Below are the code and all the weights of a small trained network. Each question names an input and a target symbol and asks about switching units off, where a switched-off unit gives its printed mean instead of its output.

import numpy as np


def w(rows, s, z=0):
    codes = np.array(rows[::2]) - 128.0
    scale = np.full(codes.shape[1], s)
    scale[-1] = z or s
    return codes * scale


def norm(h):
    return h / np.sqrt((h * h).mean(-1, keepdims=True) + 1e-5)


def softmax(a):
    e = np.exp(a - a.max(-1, keepdims=True))
    return e / e.sum(-1, keepdims=True)


def log_softmax(a):
    a = a - a.max(-1, keepdims=True)
    return a - np.log(np.exp(a).sum(-1, keepdims=True))


def net(x, mask):
    ids = ['βγδεζθπστφψω'.index(c) for c in x.split()]
    T = len(ids)
    res = E[ids] + P[:T]
    u = 0
    for l in range(2):
        r = norm(res)
        for j in range(3):
            rows = slice(3 * j, 3 * j + 3)
            q, k, v = (r @ M[l][rows].T for M in (Q, K, V))
            z = softmax(np.where(np.tri(T) > 0, q @ k.T / 3**0.5, -1e9)) @ v
            o = O[l][rows]
            res = res + np.where(mask[u + j], z, o[:, -1]) @ o[:, :-1]
        u += 3
    return log_softmax(norm(res)[-1] @ U[:, :-1].T + U[:, -1])


Q, K, V, O = {}, {}, {}, {}
E = w([
[140,109,121,117,147,110],'β',
[126,118,161,119,113,139],'γ',
[119,140,96,119,153,132],'δ',
[125,148,117,113,111,130],'ε',
[127,131,112,108,132,139],'ζ',
[175,23,14,233,3,202],'θ',
[135,141,98,109,130,115],'π',
[138,96,157,114,136,128],'σ',
[146,117,144,109,112,111],'τ',
[112,143,116,122,132,148],'φ',
[119,111,136,126,149,147],'ψ',
[131,116,146,135,124,120],'ω',
],0.029)
P = w([
[126,129,122,141,119,128],'0',
[22,121,141,172,108,52],'1',
[6,90,121,86,95,83],'2',
[57,94,115,58,102,121],'3',
[216,174,188,163,152,137],'4',
[192,130,110,112,122,187],'5',
[149,115,115,72,114,172],'6',
[176,48,87,131,206,73],'7',
[52,50,120,69,94,154],'8',
[110,47,80,74,151,225],'9',
],0.017)
Q[0] = w([
[16,157,132,115,50,100],'L0H0',
[237,172,138,84,141,230],'L0H0',
[57,58,90,60,115,126],'L0H0',
[3,72,109,172,119,20],'L0H1',
[136,211,185,193,102,104],'L0H1',
[240,143,113,184,202,138],'L0H1',
[55,175,151,172,146,54],'L0H2',
[46,145,138,172,135,68],'L0H2',
[159,75,126,75,124,137],'L0H2',
],0.02)
K[0] = w([
[174,60,62,161,84,179],'L0H0',
[34,125,149,27,150,84],'L0H0',
[214,128,118,57,132,206],'L0H0',
[253,150,111,215,119,191],'L0H1',
[78,80,89,247,86,90],'L0H1',
[23,197,194,150,168,28],'L0H1',
[141,202,176,114,216,102],'L0H2',
[157,209,188,134,175,108],'L0H2',
[112,91,90,174,112,120],'L0H2',
],0.019)
V[0] = w([
[58,123,149,217,202,236],'L0H0',
[177,201,136,103,90,137],'L0H0',
[188,7,128,97,144,104],'L0H0',
[91,54,178,143,196,235],'L0H1',
[128,171,51,90,235,133],'L0H1',
[93,205,182,100,33,210],'L0H1',
[141,175,161,122,169,149],'L0H2',
[153,147,145,57,161,144],'L0H2',
[62,201,200,103,171,55],'L0H2',
],0.015)
O[0] = w([
[152,152,66,78,106,120,96],'L0H0',
[125,144,159,147,103,154,120],'L0H0',
[157,53,155,134,186,136,155],'L0H0',
[209,130,74,90,130,73,125],'L0H1',
[135,220,115,126,189,175,123],'L0H1',
[131,165,179,109,3,79,148],'L0H1',
[157,96,128,158,118,100,39],'L0H2',
[194,118,174,166,128,132,54],'L0H2',
[145,153,117,201,131,75,6],'L0H2',
],0.019,0.017)
Q[1] = w([
[122,161,128,150,154,85],'L1H0',
[188,124,143,142,114,149],'L1H0',
[88,96,168,75,128,94],'L1H0',
[134,86,95,79,86,235],'L1H1',
[38,152,180,44,137,87],'L1H1',
[29,92,158,4,199,41],'L1H1',
[227,100,155,168,101,164],'L1H2',
[180,158,125,167,106,190],'L1H2',
[195,139,123,180,107,182],'L1H2',
],0.016)
K[1] = w([
[134,145,158,117,153,99],'L1H0',
[94,128,115,106,136,115],'L1H0',
[139,123,91,169,109,147],'L1H0',
[79,115,137,33,148,151],'L1H1',
[152,120,109,133,49,253],'L1H1',
[205,57,80,153,71,228],'L1H1',
[80,146,102,152,148,72],'L1H2',
[125,119,97,205,101,109],'L1H2',
[116,126,104,172,125,92],'L1H2',
],0.021)
V[1] = w([
[101,178,126,128,116,160],'L1H0',
[171,207,171,181,179,37],'L1H0',
[90,85,135,15,89,188],'L1H0',
[195,140,178,97,204,153],'L1H1',
[179,225,238,93,178,52],'L1H1',
[92,61,85,101,88,163],'L1H1',
[95,123,33,224,65,155],'L1H2',
[112,124,33,249,122,87],'L1H2',
[160,178,184,165,156,59],'L1H2',
],0.015)
O[1] = w([
[133,138,148,122,165,96,133],'L1H0',
[52,6,122,25,94,107,25],'L1H0',
[218,135,139,237,141,109,216],'L1H0',
[158,162,110,225,127,71,93],'L1H1',
[237,182,123,213,146,167,3],'L1H1',
[49,101,78,30,139,95,225],'L1H1',
[105,208,144,141,151,119,111],'L1H2',
[16,238,101,165,153,40,57],'L1H2',
[101,95,36,192,108,74,51],'L1H2',
],0.014,0.02)
U = w([
[73,76,94,93,120,139,164],'β',
[155,130,167,88,155,142,147],'γ',
[196,154,142,164,126,167,254],'δ',
[114,30,182,217,112,163,86],'ε',
[87,173,189,165,36,160,60],'ζ',
[189,27,75,180,155,112,121],'θ',
[126,220,77,124,211,140,104],'π',
[63,169,179,190,189,197,52],'σ',
[201,151,29,102,157,96,120],'τ',
[162,230,102,97,71,117,83],'φ',
[124,84,85,180,249,156,73],'ψ',
[176,86,123,155,21,96,116],'ω',
],0.016,0.0091)

Each question gives the input, a string of symbols that net reads in full, and the target symbol t.
The units are the heads (3 rows each of Q, K, V and O). Each row of codes is followed by its name. A weight is (code - 128) times the scale printed after its matrix; where a second scale follows, it is the last column's (O and U).
mask holds one flag per head, layer by layer. A switched-off head (its flag False) gives its mean, the last column of its rows in O, instead of its output. The means were averaged over made-up inputs and are rounded, as every weight is.
A unit's drop is (log p(t) with every unit on - log p(t) with that unit switched off) / (log p(t) with every unit on - log p(t) with every unit switched off).
The circuit of an input: a set's keep is (log p(t) with only the set's units on - log p(t) with every unit switched off) / (log p(t) with every unit on - log p(t) with every unit switched off). Starting from all 6 units, units are removed one at a time, each time the one whose removal leaves the highest keep (on an exact tie, the one counted first), for as long as the keep stays at least 0.8.
units of the circuit, in order: the units of the circuit, biggest drop first
most important unit: the unit with the biggest drop
heads that matter: for each layer, one digit per head in row order, 1 if its drop is at least 0.15 and else 0, layers parted by /
drop of u: that unit's drop, to one decimal
input γ ω δ, target ω: units of the circuit, in order -> L0H1
input ψ ζ φ ψ β φ, target φ: units of the circuit, in order -> L0H0, L0H1
input ω σ ε φ ψ π φ γ, target τ: units of the circuit, in order -> L0H1, L0H2
input φ ψ σ δ β π π, target π: heads that matter -> 011 / 111
input ψ β ζ, target τ: heads that matter -> 000 / 000
input γ τ δ β, target ω: heads that matter -> 010 / 000
input φ π π τ, target φ: heads that matter -> 100 / 000
input ψ ε π, target τ: heads that matter -> 000 / 000
input δ σ ψ ψ π, target θ: heads that matter -> 011 / 010
input τ δ τ δ, target ε: heads that matter -> 100 / 000
input ζ σ β, target δ: units of the circuit, in order -> L1H1, L0H1
input τ τ ψ δ ε, target ε: units of the circuit, in order -> L0H1, L0H2
input ψ δ π δ ε ψ β τ, target ζ: units of the circuit, in order -> L0H0, L0H1
input γ ω ψ τ δ ψ σ δ π ψ, target θ: units of the circuit, in order -> L0H1, L1H1, L0H0
input π ε ε, target σ: units of the circuit, in order -> L0H1
input θ τ δ ζ θ δ τ ζ θ, target δ: heads that matter -> 000 / 100
input β γ γ β, target ψ: heads that matter -> 010 / 000
input φ σ ω γ, target φ: heads that matter -> 100 / 000
input ζ ζ β π, target δ: units of the circuit, in order -> L1H1, L0H2
input π γ δ τ γ σ, target π: heads that matter -> 111 / 111
input τ ω δ β π π σ β φ ψ, target θ: heads that matter -> 110 / 010
input ε ψ ζ π ε ε ζ β, target ζ: most important unit -> L0H0
input ω ψ ω π π β γ, target σ: drop of L1H0 -> 0.1
input γ ε τ ε, target ω: drop of L0H0 -> 0.0
